Below are the code and all the weights of a small trained network. Each question names an input and a target symbol and asks about switching units off, where a switched-off unit gives its printed mean instead of its output.

import numpy as np


def w(rows, s, z=0):
    codes = np.array(rows[::2]) - 128.0
    scale = np.full(codes.shape[1], s)
    scale[-1] = z or s
    return codes * scale


def f(y):
    return y / 2 * (1 + np.tanh(0.7978845608 * (y + 0.044715 * y**3)))


def softmax(a):
    e = np.exp(a - a.max(-1, keepdims=True))
    return e / e.sum(-1, keepdims=True)


def log_softmax(a):
    a = a - a.max(-1, keepdims=True)
    return a - np.log(np.exp(a).sum(-1, keepdims=True))


def net(x, mask):
    ids = ['αβδεζηλξφ'.index(c) for c in x.split()]
    T = len(ids)
    res = E[ids] + P[:T]
    u = 0
    for l in range(2):
        q, k, v = (res @ M[l].T for M in (Q, K, V))
        z = softmax(np.where(np.tri(T) > 0, q @ k.T / 3**0.5, -1e9)) @ v
        res = res + np.where(mask[u], z, O[l][:, -1]) @ O[l][:, :-1]
        u += 1
        y = f(res @ A[l][:, :-1].T + A[l][:, -1])
        res = res + np.where(mask[u : u + 12], y, B[l][:, -1]) @ B[l][:, :-1]
        u += 12
    return log_softmax(res[-1] @ U[:, :-1].T + U[:, -1])


Q, K, V, O, A, B = {}, {}, {}, {}, {}, {}
E = w([
[205,93,109],'α',
[177,111,170],'β',
[106,61,113],'δ',
[31,93,130],'ε',
[79,76,69],'ζ',
[103,218,71],'η',
[124,197,193],'λ',
[161,123,10],'ξ',
[104,67,111],'φ',
],0.014)
P = w([
[253,137,83],'0',
[183,80,89],'1',
[154,78,89],'2',
[127,81,70],'3',
[91,102,64],'4',
[69,124,43],'5',
[37,140,37],'6',
[20,173,17],'7',
[35,141,20],'8',
],0.0024)
Q[0] = w([
[173,174,255],'L0H1',
[89,145,61],'L0H1',
[92,185,174],'L0H1',
],0.008)
K[0] = w([
[254,86,183],'L0H1',
[53,185,144],'L0H1',
[129,90,146],'L0H1',
],0.01)
V[0] = w([
[157,35,235],'L0H1',
[158,239,127],'L0H1',
[214,100,5],'L0H1',
],0.0031)
O[0] = w([
[138,218,10,4],'L0H1',
[159,3,88,156],'L0H1',
[147,116,180,190],'L0H1',
],0.0043,0.002)
A[0] = w([
[171,123,192,215],'L0N1',
[150,76,189,254],'L0N2',
[176,221,255,213],'L0N3',
[35,178,142,107],'L0N4',
[162,171,49,185],'L0N5',
[140,145,217,250],'L0N6',
[46,74,118,167],'L0N7',
[80,54,44,165],'L0N8',
[123,83,57,152],'L0N9',
[83,40,55,175],'L0N10',
[138,80,63,147],'L0N11',
[137,147,15,152],'L0N12',
],0.0088,0.0032)
B[0] = w([
[118,96,42,140],'L0N1',
[83,17,89,176],'L0N2',
[18,203,57,161],'L0N3',
[138,227,56,165],'L0N4',
[142,195,91,199],'L0N5',
[62,136,2,153],'L0N6',
[33,177,212,206],'L0N7',
[87,211,223,249],'L0N8',
[132,189,205,196],'L0N9',
[97,153,202,253],'L0N10',
[149,175,205,185],'L0N11',
[184,210,140,213],'L0N12',
],0.0063,0.0044)
Q[1] = w([
[103,191,198],'L1H1',
[211,173,11],'L1H1',
[1,158,166],'L1H1',
],0.0093)
K[1] = w([
[71,210,199],'L1H1',
[137,2,140],'L1H1',
[8,239,126],'L1H1',
],0.0077)
V[1] = w([
[134,2,248],'L1H1',
[2,99,137],'L1H1',
[184,227,222],'L1H1',
],0.01)
O[1] = w([
[156,2,213,14],'L1H1',
[43,78,138,255],'L1H1',
[160,237,214,241],'L1H1',
],0.0088,0.0059)
A[1] = w([
[157,161,204,127],'L1N1',
[109,180,68,154],'L1N2',
[180,208,110,148],'L1N3',
[75,116,144,124],'L1N4',
[2,73,105,164],'L1N5',
[208,177,41,105],'L1N6',
[181,198,116,151],'L1N7',
[94,104,188,115],'L1N8',
[191,70,107,254],'L1N9',
[88,196,161,157],'L1N10',
[61,184,134,183],'L1N11',
[222,135,240,154],'L1N12',
],0.009,0.015)
B[1] = w([
[148,172,176,166],'L1N1',
[192,117,137,198],'L1N2',
[157,36,147,195],'L1N3',
[87,150,77,151],'L1N4',
[2,64,89,195],'L1N5',
[33,135,178,156],'L1N6',
[143,36,131,187],'L1N7',
[47,154,190,150],'L1N8',
[224,46,109,154],'L1N9',
[155,182,108,235],'L1N10',
[174,156,61,251],'L1N11',
[114,143,235,168],'L1N12',
],0.007,0.021)
U = w([
[237,7,166,108],'α',
[119,8,82,142],'β',
[96,42,226,179],'δ',
[1,125,161,88],'ε',
[61,212,232,2],'ζ',
[241,152,71,246],'η',
[82,163,24,105],'λ',
[207,161,231,82],'ξ',
[99,58,213,170],'φ',
],0.0051,0.008)

Each question gives the input, a string of symbols that net reads in full, and the target symbol t.
The units are the heads (3 rows each of Q, K, V and O) and the neurons (one row each of A and B). Each row of codes is followed by its name. A weight is (code - 128) times the scale printed after its matrix; where a second scale follows, it is the last column's (O, A, B and U).
mask holds one flag per unit, layer by layer, with each layer's heads first. A switched-off unit (its flag False) gives its mean, the last column of its rows in O or B, instead of its output. The means were averaged over made-up inputs and are rounded, as every weight is.
A unit's drop is (log p(t) with every unit on - log p(t) with that unit switched off) / (log p(t) with every unit on - log p(t) with every unit switched off).
unit that matters most: the unit with the biggest drop
k most important neurons: the k neurons with the biggest drops, biggest first
top k neurons in layer l: the k neurons of layer l with the biggest drops, biggest first
drop when u is switched off: that unit's drop, to one decimal
input φ η ξ ζ α δ φ φ δ, target ζ: unit that matters most	L0N8
input φ ξ ξ δ ζ φ, target ζ: top 2 neurons in layer 0	(L0N7, L0N8)
input ξ ε λ η λ δ λ φ α, target α: top 2 neurons in layer 0	(L0N7, L0N3)
input δ α η φ α ε η δ, target η: 3 most important neurons	(L0N5, L0N12, L0N2)
input ξ ζ ε, target ε: 2 most important neurons	(L0N7, L1N5)
input δ φ λ δ ε ε η β, target β: top 3 neurons in layer 0	(L0N8, L0N7, L0N10)
input φ η η ξ ξ δ, target ξ: top 2 neurons in layer 0	(L0N8, L0N9)
input η ε η λ η ε δ, target ε: 4 most important neurons	(L0N7, L0N8, L0N10, L0N9)
input ε ε η φ β ξ δ, target ξ: top 3 neurons in layer 0	(L0N8, L0N12, L0N9)
input η η ξ ζ η, target ξ: top 2 neurons in layer 1	(L1N5, L1N12)
input β ξ η β ε α λ φ, target λ: 2 most important neurons	(L0N3, L0N6)
input β λ δ α φ, target λ: top 3 neurons in layer 0	(L0N3, L0N6, L0N12)
input λ η φ η ε ε φ φ, target ε: top 2 neurons in layer 0	(L0N7, L0N8)
input δ ξ ζ δ η δ, target η: top 2 neurons in layer 0	(L0N4, L0N5)
input η φ λ ξ, target ξ: most important neuron	(L0N12)
input η φ η δ η, target δ: top 2 neurons in layer 1	(L1N11, L1N10)
input η φ δ φ, target η: top 2 neurons in layer 0	(L0N2, L0N5)
input ζ λ δ η ξ φ ε ζ, target ζ: top 2 neurons in layer 0	(L0N8, L0N7)
input ξ η δ ξ φ, target ξ: top 2 neurons in layer 0	(L0N8, L0N9)
input β ζ ξ η η η φ, target η: most important neuron	(L0N4)
input α λ ε δ, target ε: drop when L0N7 is switched off	0.9
input δ λ φ λ δ β α λ δ, target λ: drop when L1H1 is switched off	1.0
input β φ δ, target δ: drop when L0N4 is switched off	0.2
